Questions about the row below.
1) Read off the last entry.
2) Read off the first entry.
3) Read off the entry just right of 104.
4) Read off the entry just right of 128.
[118 140 141 126 110 124 134 129 126 104 128 101 138]
1) 138
2) 118
3) 128
4) 101

X =
array([[129, 128, 127, 126, 131, 129],
       [125, 128, 127, 127, 127, 129],
       [128, 129, 122, 130, 128, 129],
       [133, 127, 128, 130, 128, 128],
       [136, 128, 127, 127, 129, 126],
       [130, 128, 128, 128, 105, 128],
       [128, 128, 126, 129, 128, 129],
       [151, 128, 128, 129, 128, 129],
       [121, 128, 126, 130, 128, 128],
       [127, 128,  99, 128, 129, 128]])
The largest entry in the last row is 129
What is the bottom-right entry?
Answer: 128
What is the entry directly above the largest entry?
Answer: 128
What is the top-left entry?
Answer: 129
What is the smallest entry in the last column?
Answer: 126
What is the largest entry?
Answer: 151
What is the entry directly below the largest entry?
Answer: 121
The 2nd entry on the diagonal from the top-right corner: 127
What is the entry just right of the smallest entry?
Answer: 128
The bottom-left entry is 127
What is the fourth entry, reading row by row?
Answer: 126
What is the fourth-last entry, reading row by row?
Answer: 99
What is the entry in the top-right corner?
Answer: 129
What is the second largest entry?
Answer: 136
What is the entry directly above the smallest entry?
Answer: 126
The 3rd entry on the main diagonal is 122
What is the entry just right of the largest entry?
Answer: 128
The fifth entry, reading row by row -> 131
The third entry, reading row by row is 127
The last entry in the row that holds the largest entry: 129
What is the entry directly above 122?
Answer: 127
The 2nd entry on the main diagonal is 128

Questions about the row below.
1) Find the entry just right of 128.
2) Find the 1st entry.
3) Find the second entry from the right.
4) Find the entry just right of 139.
5) Find the entry just left of 107.
[154, 135, 139, 117, 151, 112, 121, 107, 128, 152]
1) 152
2) 154
3) 128
4) 117
5) 121

[[113 114 132 123]
 [133 140 126 145]
 [141 126 126 128]
 [138 150 128 136]
 [132 129 131 151]
 [122 127 141 139]
 [129 131 114 124]
 [120 117 141 147]
 [114 112 116 121]
 [111 111 138 105]]
Rows and columns are numbered from 1.
The maximum is 151
The entry directly above the smallest entry: 121
The bottom-left entry: 111
Find the entry in row 2 and column 1.
Answer: 133
The entry in row 1 and column 2 is 114
The entry just left of 151: 131
Find the entry at row 3, column 1.
Answer: 141
Find the entry directly below the largest entry.
Answer: 139
Find the top-right entry.
Answer: 123
Find the entry directly below 124.
Answer: 147
Find the entry in row 1 and column 1.
Answer: 113
The entry just right of 140: 126
Find the bottom entry of the column that holds the smallest entry.
Answer: 105
Find the entry directly above the largest entry.
Answer: 136
The entry directly below 122 -> 129

Read these off the grid that follows.
1) What is the largest entry in the first column?
2) What is the bottom-right entry?
3) What is the largest entry?
4) What is the bottom entry of the column that holds the largest entry?
5) What is the 1st entry on the main diagonal?
6) What is the smallest entry in the first column?
7) What is the second largest entry?
8) What is the 2nd entry on the diagonal from the top-right corner?
[[141 117 136 133 150 131 137 125 124]
 [141 130 128 128 124 111 137 132 122]
 [138 132 127 128 124 115 135 130 122]
 [118 132 126 124 124 131 124 127 130]
 [138 133 130 128 121 115 131 130 122]
 [145 128 133 130 128 119 135 128 118]
 [118 135 126 125 117 127 120 129 130]
 [115 124 128 130 139 147 120 123 139]
 [134 122 130 131 139 135 131 125 126]
 [126 126 134 132 139 135 129 126 130]
 [141 128 128 129 121 111 129 131 120]]
1) 145
2) 120
3) 150
4) 121
5) 141
6) 115
7) 147
8) 132

Read these off the array that follows. Indices start at 1.
1) Find the entry in row 1 and column 3.
2) Find the entry in row 2 and column 1.
3) Find the entry in the bottom-right corner.
4) Find the entry at row 1, column 1.
5) Find the entry directly above 119.
6) Find the entry in row 3 and column 3.
7) Find the bottom-left entry.
8) Find the entry directly below the largest entry.
[[114 109 139 141 106 129 129 123 149 105 117 106 130 136]
 [111 114 121 125 150 122 129 148 129 106 127 128 145 105]
 [107 148 138 107 136 134 130 109 127 134 109 132 107 105]
 [124 108 111 123 115 139 115 142 143 110 116 107 110 136]
 [148 142 125 145 113 126 142 133 126 123 132 113 122 145]
 [120 111 120 119 115 118 137 106 117 125 122 122 121 116]
 [110 113 141 145 127 142 123 120 140 123 113 133 114 150]
 [148 127 135 110 144 129 130 107 111 137 105 110 148 131]
 [122 127 149 126 137 136 138 147 109 150 106 132 151 116]
 [109 147 132 127 128 118 143 108 143 112 139 118 107 128]
 [138 108 132 140 143 140 150 137 126 116 121 144 137 135]]
1) 139
2) 111
3) 135
4) 114
5) 145
6) 138
7) 138
8) 107
